What each symbol does to the items:
CC g QS
CC p DT
QT g FG
QT p GJ
FP g JQ
FP p BZ
CR g QP
CR p FL
DH g JH
DH p DM
MC g MZ
MC p HS
QF g QH
QF p FG
NZ g DM
NZ p PN
NB g GP
NB p MZ
SN g HS
SN p HT
SF g FM
SF p LS
JN g ZT
JN p NB
ZT g RR
ZT p GP
FC g SB
FC p TH
MM g FC
MM p FB
SB g LZ
SB p QC
QM g GN
QM p JN
BZ g TT
BZ p DG
TG g CQ
TG p CQ
RN g GZ
RN p ML
RP g QP
RP p PN
PM g SN
PM p FT
TN g SD
TN p QH
DP g ZB
DP p RL
SR g RQ
SR p HL
SL g MD
SL p RR
DJ g QJ
DJ p LZ
MZ g ZP
MZ p GS
SM g QH
SM p MR
DM g ZB
DM p SL
ZP g PG
ZP p BF
LZ g MQ
LZ p MM
MQ g HD
MQ p FC
FT g MC
FT p SN
DS g ZH
DS p RP
DT g ZN
DT p MD
FL g SF
FL p ZT
BH g RP
BH p JN
GM g JH
GM p CC
RR g FT
RR p QL
ZM g RN
ZM p ML
BB g SG
BB p SM
QP g HD
QP p MP
GJ g BZ
GJ p TG
TH g QC
TH p SG
TT g GF
TT p SR
GQ g TN
GQ p SF
DG g SR
DG p ZR
SD g BH
SD p DR
HS g LD
HS p MZ
BP g NB
BP p DS
QJ g LS
QJ p MQ
HT g PM
HT p RM
QS g DZ
QS p ZN
HN g ML
HN p TT
ZH g BF
ZH p DJ
MF g QH
MF p HD
NJ g CC
NJ p MZ
JH g CQ
JH p QS
GZ g MR
GZ p FD
MD g DH
MD p QM
FM g SF
FM p FC
FG g BB
FG p CC
MP g SM
MP p GZ
MR g JQ
MR p ZM
GN g SL
GN p ZT
FQ g PN
FQ p FL
RM g FT
RM p BF
ZB g QT
ZB p SQ
GP g QD
GP p DZ
ML g MF
ML p GF
GF g FP
GF p RQ
SG g RG
SG p QH
FB g TH
FB p BB
ZN g DH
ZN p NZ
FD g ZM
FD p HN
RL g SQ
RL p PG
LD g RM
LD p ZH
BF g JT
BF p QD
PG g NJ
PG p GM
SQ g GJ
SQ p GJ
QH g QP
QH p TH
DR g ZH
DR p FM
GS g QJ
GS p PM
QL g JN
QL p BP
QC g MM
QC p RG
QD g NB
QD p SD
HD g FP
HD p RG
PN g HT
PN p ZH
LS g CR
LS p HD
ZR g HL
ZR p QM
CQ g PG
CQ p DZ
JT g MM
JT p CR
JQ g QH
JQ p RN
HL g QF
HL p QT
RG g RN
RG p QP
DZ g GM
DZ p DH
RQ g BZ
RQ p QF

The rows follow the links: the fewer symbols apart two items are, the more alike their rows tend to be.

Rows of some items; one shown again gets a slightly different row:
FT [17,-1,27,1,35,-22,12,3,57,1,-40,23,0,7,8,68,-46,40,15,-88,36,-14,-29,1,-31,37,-20,73,-29,-17,6,-38,60,-66,32,32,-1,-26,-1,12,-33,18,-48,-5,-16,-58,2,-33,18]
ML [-8,-36,4,3,-58,-7,59,7,46,6,7,44,-1,8,-1,-37,77,-14,-5,-60,-37,18,75,2,20,-24,26,-14,15,-69,0,-30,-8,9,-11,-16,5,34,-3,-61,-10,75,11,-4,-4,17,-2,63,49]
SN [13,-7,17,-4,22,-35,15,-5,49,1,-49,22,1,14,5,57,-36,47,8,-77,20,-11,-27,0,-28,33,-3,97,-19,-20,8,-38,64,-59,47,25,1,-17,-1,10,-38,19,-54,1,-8,-78,-1,-26,12]
DT [32,56,4,9,37,-22,48,7,-42,3,25,23,1,21,14,-50,-46,-22,29,36,-6,13,-46,8,-75,-24,23,-32,-55,-62,7,21,3,-2,-57,-24,0,-2,0,-9,-73,57,28,-1,-30,45,-2,-34,44]
SB [32,-58,1,1,-23,10,-27,9,-60,4,-28,-25,0,-9,-3,54,33,23,26,85,41,-6,24,-1,-60,37,-13,51,-55,35,-11,34,22,69,15,24,-2,-7,-5,-70,-9,-33,-39,-1,-32,-47,2,29,-27]
QF [20,8,-27,-2,-33,35,-62,-1,19,-2,-6,-36,5,-24,-11,-71,39,4,26,-18,5,0,39,-1,-50,-37,4,3,-41,78,-14,-5,-83,8,-9,-36,0,10,2,-76,16,-74,-6,-5,-20,-10,3,32,-55]
PM [13,-9,8,5,27,-35,8,-4,44,0,-45,18,-1,17,6,58,-34,50,12,-71,19,-3,-24,0,-36,34,-10,93,-19,-18,0,-30,68,-56,41,30,-1,-14,-1,8,-49,17,-58,0,-16,-77,1,-30,8]
QH [4,-66,45,-4,-69,28,26,6,-12,7,5,13,-1,-21,-14,6,97,-7,-2,27,49,-21,72,0,2,8,-37,-20,4,-36,-6,9,-29,63,-9,0,2,-8,3,-83,30,35,8,0,-3,9,6,74,20]
QJ [6,-55,-47,-2,-9,-33,-17,3,-28,-1,-32,-21,1,27,15,83,6,37,13,33,-48,22,4,3,-21,45,40,80,-20,23,12,10,85,22,35,33,-3,32,1,-21,-49,-30,-45,-2,-11,-62,2,9,-20]
ZB [-21,48,41,1,17,-38,-36,2,-16,2,-23,-28,-3,26,19,-63,-22,27,-15,17,70,-42,-20,0,55,-40,-59,63,41,52,15,1,12,5,53,-36,-1,-53,-1,48,-23,-48,-34,-2,26,-44,2,-16,-36]
BH [-24,-11,-2,-7,13,42,-18,-2,9,3,49,-6,3,-29,-17,42,-18,-54,-16,-3,0,-5,-14,3,54,18,-6,-113,44,30,-7,-4,-16,-9,-43,16,-1,-13,1,49,65,-25,65,3,25,90,1,-13,-21]
NZ [15,44,14,3,37,-82,27,2,-36,0,20,16,-4,68,35,-20,-41,-18,8,23,12,-1,-41,1,-27,-13,-9,-13,-19,-31,29,13,95,-11,-33,-13,3,-11,-2,21,-122,32,18,-8,-20,29,4,-33,22]
ZN [25,60,3,6,39,-42,54,0,-44,2,16,23,3,35,22,-49,-46,-23,23,37,-16,22,-44,4,-57,-30,20,-22,-46,-67,14,21,24,0,-44,-21,2,4,-2,1,-85,56,17,-2,-26,31,0,-39,49]
QD [-20,-3,-10,-3,26,79,-7,-1,20,0,32,4,10,-47,-32,37,-26,-34,-25,-5,-30,12,-22,-3,48,23,10,-76,44,7,-24,-4,-58,-19,-18,19,5,4,-4,58,106,-8,41,-1,20,59,0,-26,-7]
SG [19,-54,56,3,-49,37,17,-4,-29,1,-10,2,3,-28,-12,19,61,8,20,50,88,-37,54,3,-35,11,-58,13,-26,-31,-9,23,-32,64,-3,6,-2,-31,8,-81,22,25,-14,-4,-12,-18,-5,43,23]
ZT [-1,15,14,-3,27,17,-14,-6,4,-4,60,-13,-1,-4,4,18,-36,-64,-5,-11,43,-19,-27,3,3,13,-28,-114,1,24,0,-3,4,-27,-78,8,-3,-33,2,33,8,-23,80,3,5,109,6,-20,-11]
QT [-15,49,15,-8,7,-12,-63,1,-8,0,-30,-42,6,2,6,-80,-2,33,-9,2,54,-32,2,1,16,-45,-47,56,12,81,2,-1,-47,-2,41,-32,6,-39,6,18,-4,-74,-31,0,8,-50,-2,-1,-58]
GJ [-28,50,1,-6,5,-18,-51,-2,-2,1,-30,-33,1,5,11,-78,-12,38,-24,8,21,-21,-11,6,57,-46,-33,72,40,62,-4,0,-38,-3,62,-37,-2,-26,3,44,19,-60,-44,-1,24,-62,-1,-2,-40]
GP [-10,26,-2,2,35,72,10,-1,12,-1,42,8,4,-41,-31,11,-42,-51,-12,2,-11,2,-30,-1,23,7,6,-102,18,-8,-14,-1,-66,-16,-40,5,0,-6,-5,50,83,13,62,-2,11,72,-2,-35,13]
HN [-1,-18,-19,-5,-61,-11,49,4,57,-2,13,33,-4,4,0,-59,69,-14,-10,-83,-57,20,71,0,4,-38,41,-18,7,-53,8,-39,-16,-10,-18,-24,1,53,-2,-65,-7,43,11,-4,7,18,4,56,37]
RP [-29,-31,10,-1,10,11,-5,2,10,1,51,-4,-3,1,-7,75,-9,-53,-33,-8,-1,-5,-12,2,72,37,-9,-97,63,9,-2,-7,44,-13,-38,31,1,-9,5,57,28,-7,59,-4,22,87,-4,-11,-16]
MM [31,-55,14,2,-26,13,-21,-2,-56,-1,-29,-25,5,-13,-11,58,37,31,29,87,46,-17,21,0,-56,32,-23,46,-48,32,-13,36,8,61,13,24,0,-8,2,-78,-3,-23,-35,-3,-29,-51,-5,23,-20]
NJ [0,53,-9,6,34,44,41,-2,7,-5,-38,26,0,-39,-24,-30,-47,35,-5,13,-38,28,-40,-2,3,-19,27,57,-2,-56,-22,0,-81,-16,40,-15,-3,15,3,48,66,53,-41,-2,3,-60,3,-31,45]
SD [-32,-19,-31,1,8,48,-23,0,-2,-5,41,-16,-5,-30,-15,49,-10,-40,-28,15,-52,21,-2,-3,76,29,25,-81,60,31,-3,4,-16,-2,-20,13,3,22,1,59,79,-31,51,-1,30,70,-1,-9,-26]
MZ [1,12,1,0,34,41,29,-2,46,-2,-44,23,-1,-38,-29,48,-48,49,-2,-48,-17,7,-38,2,-1,26,11,65,-1,-30,-22,-28,-42,-52,51,17,1,-5,5,44,68,31,-56,-6,-2,-74,0,-40,27]
GQ [-32,-36,-67,-2,-7,-21,-32,2,-31,-1,26,-24,2,22,15,47,9,-26,-29,36,-92,38,3,3,80,26,52,-34,55,45,17,16,62,31,-12,14,4,52,3,34,1,-42,31,3,33,46,-2,16,-35]

Each walk starts at a row. The symbols on each line, taken left to right, move it on to the next item.
Each answer is a row, close to the row of the item it stands for.
---
[-36,42,28,-1,17,-19,-27,9,-15,-4,-37,-22,-4,10,2,-59,-21,41,-31,14,38,-26,-25,-3,74,-32,-40,79,53,23,-1,4,-26,-1,75,-22,-4,-37,-5,68,27,-19,-48,4,36,-70,6,-14,-24]
p p g g g p	[7,71,-19,-1,38,23,59,3,-28,-2,-9,35,-9,-24,-12,-54,-49,19,4,48,-61,28,-44,1,-9,-35,44,12,-13,-68,-16,25,-75,2,12,-20,0,22,4,39,35,65,-10,-2,1,-23,-1,-33,54]
g g p	[4,70,-22,3,46,27,56,2,-28,-4,6,29,2,-23,-11,-57,-53,-6,0,50,-62,27,-51,0,-11,-38,45,-19,-5,-71,-8,19,-70,0,-13,-23,1,22,3,41,21,72,8,0,-7,6,-3,-39,49]
---
[23,42,26,-2,-16,35,-22,7,-13,-4,-27,-21,-10,-36,-21,-88,12,35,20,29,63,-23,14,-7,-47,-51,-43,42,-37,27,-18,17,-108,22,16,-36,5,-26,2,-46,25,-28,-32,-1,-23,-52,1,13,-24]
g p g g g g	[5,-24,-52,5,-63,-3,-16,-3,37,-5,-4,-6,3,8,2,-56,79,5,3,-56,-67,35,73,-5,-9,-32,49,4,-11,29,-2,-18,-30,7,3,-23,-4,59,6,-81,-14,-20,-6,-1,-7,-1,2,61,-14]
g g g g g g	[-6,-46,38,2,-65,-3,61,-3,27,4,9,45,7,-1,8,-23,83,-9,-4,-32,7,-10,74,0,23,-10,-12,-15,13,-85,1,-16,-8,18,0,-3,-1,12,6,-60,5,71,10,-5,13,19,-2,62,60]
---
[1,9,14,0,20,49,-19,1,23,-4,56,-10,1,-29,-11,15,-23,-60,-3,-21,41,-23,-20,7,10,11,-32,-117,12,26,-14,-4,-31,-21,-67,6,0,-35,1,32,45,-26,73,0,2,95,-6,-25,-18]
g g g p p p	[8,-10,11,-4,37,-18,13,1,45,0,-43,15,1,8,3,82,-41,48,0,-73,7,-2,-25,0,-9,44,-5,86,-3,-17,2,-31,64,-62,50,36,3,-11,-3,35,-23,15,-47,0,-8,-72,-3,-34,9]
g g p p g	[-15,20,-7,-2,35,45,19,2,20,-2,-45,17,4,-46,-27,20,-44,43,-12,-14,-33,16,-36,0,34,11,21,61,33,-30,-21,-5,-64,-30,60,5,0,4,-5,63,86,29,-46,2,15,-70,-1,-34,17]
---
[-24,-37,-61,-2,-10,-41,-38,-5,-41,-3,15,-25,2,32,24,52,13,-15,-22,41,-85,34,10,-6,52,27,55,-23,41,46,13,16,92,27,-3,20,-3,44,-2,24,-32,-38,20,-3,23,26,0,8,-29]
p g g p p p	[-10,-28,28,-4,-53,-9,81,4,40,5,12,57,-1,11,9,-23,63,-14,-9,-55,-13,0,56,1,35,-17,5,-25,25,-98,7,-26,1,0,-4,-14,0,16,-3,-35,-6,86,13,-6,11,20,2,46,71]
p g p g g p	[-10,-41,37,-3,-55,-9,78,-3,22,-6,13,51,6,8,5,-15,75,-15,-13,-32,6,-12,60,-6,23,-13,-14,-14,21,-98,10,-14,3,15,-7,-9,6,5,2,-46,1,89,15,-2,10,20,-2,54,70]
---
[-29,-38,-61,-1,-3,4,-37,3,-21,-5,16,-28,4,0,5,70,-3,-19,-30,30,-89,34,-8,1,74,39,48,-39,57,45,5,8,50,13,-4,24,-3,41,1,53,27,-42,22,-4,28,32,3,-2,-38]
p p g p p	[6,-72,46,4,-68,1,39,-4,-32,-4,-7,21,-1,-4,-6,33,76,6,3,47,52,-21,60,-1,-21,18,-36,13,-12,-49,-2,23,9,68,7,11,-2,-11,0,-83,3,47,-5,-3,-2,-9,-4,59,36]
g g g p p p	[12,-12,-66,2,-52,2,-24,7,54,4,-1,-10,-3,-6,0,-66,59,-3,12,-77,-78,36,57,2,-23,-36,55,-10,-24,28,-2,-31,-42,-6,-10,-30,0,61,1,-74,-5,-29,5,0,-4,5,6,50,-24]
---
[-10,-9,-4,-2,31,-73,2,-2,1,-3,10,1,-1,52,45,64,-40,-15,-10,-18,-18,2,-28,-4,18,39,14,6,7,3,38,-14,141,-39,-3,29,-3,0,2,52,-85,3,8,3,15,20,1,-28,11]
p g g g p p	[15,-28,72,-1,-42,38,18,4,-22,2,-16,6,-9,-34,-18,1,51,14,17,41,97,-47,33,-5,-40,-6,-64,18,-25,-24,-10,24,-53,57,5,-4,1,-42,1,-71,32,15,-20,1,-11,-25,5,40,17]
g p g g g p	[2,18,-58,1,-20,4,-75,-4,42,-8,-13,-32,-1,0,-2,-77,33,9,8,-55,-51,25,32,-5,-17,-46,36,13,-13,83,-5,-18,-54,-11,6,-29,-3,41,1,-45,1,-76,-11,3,-10,-24,5,26,-58]
---
[9,60,38,2,33,-75,9,1,-34,-6,17,2,-3,60,36,-56,-47,-21,4,22,68,-29,-37,2,-18,-28,-42,-11,-11,-2,29,13,61,-11,-37,-19,-1,-39,2,24,-103,8,19,-4,-9,31,3,-28,10]
g g g p p p	[35,52,24,4,29,-22,20,-2,-21,2,43,13,5,28,16,-37,-38,-46,24,16,36,-10,-36,-4,-67,-17,-19,-74,-51,-26,14,7,21,-7,-74,-14,-3,-19,6,-10,-72,17,54,1,-31,74,4,-27,11]
g p g p g p	[-21,64,-20,-1,19,10,9,1,-19,0,-34,4,-1,-18,-7,-79,-33,31,-18,34,-40,15,-33,-2,55,-50,21,61,39,-9,-6,16,-79,-1,63,-29,-3,6,-3,65,52,12,-38,0,26,-64,10,-21,8]
---
[26,67,-11,2,35,6,62,5,-42,4,5,30,4,-1,-3,-60,-47,-1,19,55,-54,33,-50,-2,-35,-34,41,-10,-30,-80,0,24,-35,5,-18,-32,1,27,5,21,-17,72,4,-2,-17,8,-3,-38,61]
g p g	[6,67,-18,1,42,6,50,4,-35,-2,-3,35,6,-7,1,-71,-49,-3,10,55,-67,37,-47,3,-16,-42,47,3,-23,-72,-2,30,-56,6,2,-29,2,26,3,31,2,72,-8,-2,-3,-9,3,-34,61]
g p p p p	[19,35,45,4,27,-31,3,-1,-8,-4,44,0,-6,32,18,-15,-37,-50,27,-2,72,-36,-35,1,-47,-10,-46,-73,-31,1,16,-2,38,-16,-74,-9,0,-43,-7,3,-72,-1,54,2,-20,80,-2,-28,-4]
---
[22,71,7,3,45,-32,52,4,-45,4,23,25,1,21,11,-61,-53,-24,24,45,-11,5,-50,-1,-47,-36,10,-34,-25,-66,19,20,15,5,-48,-23,5,1,1,17,-67,66,30,-2,-27,38,1,-43,35]
g g g g p p	[13,-18,-12,-6,24,-18,9,-3,31,2,-49,8,0,2,2,73,-31,58,10,-41,-16,7,-18,1,-30,42,11,106,-16,-11,4,-18,51,-42,58,30,-4,5,-7,7,-24,15,-61,9,-15,-89,5,-29,8]
g p p p g	[29,-56,34,-1,-38,24,-8,2,-55,-2,-22,-12,2,-15,-13,47,44,22,29,82,59,-22,35,7,-55,27,-35,40,-53,11,-7,36,-2,71,6,24,-1,-18,-1,-78,6,-5,-23,2,-27,-39,0,44,-4]
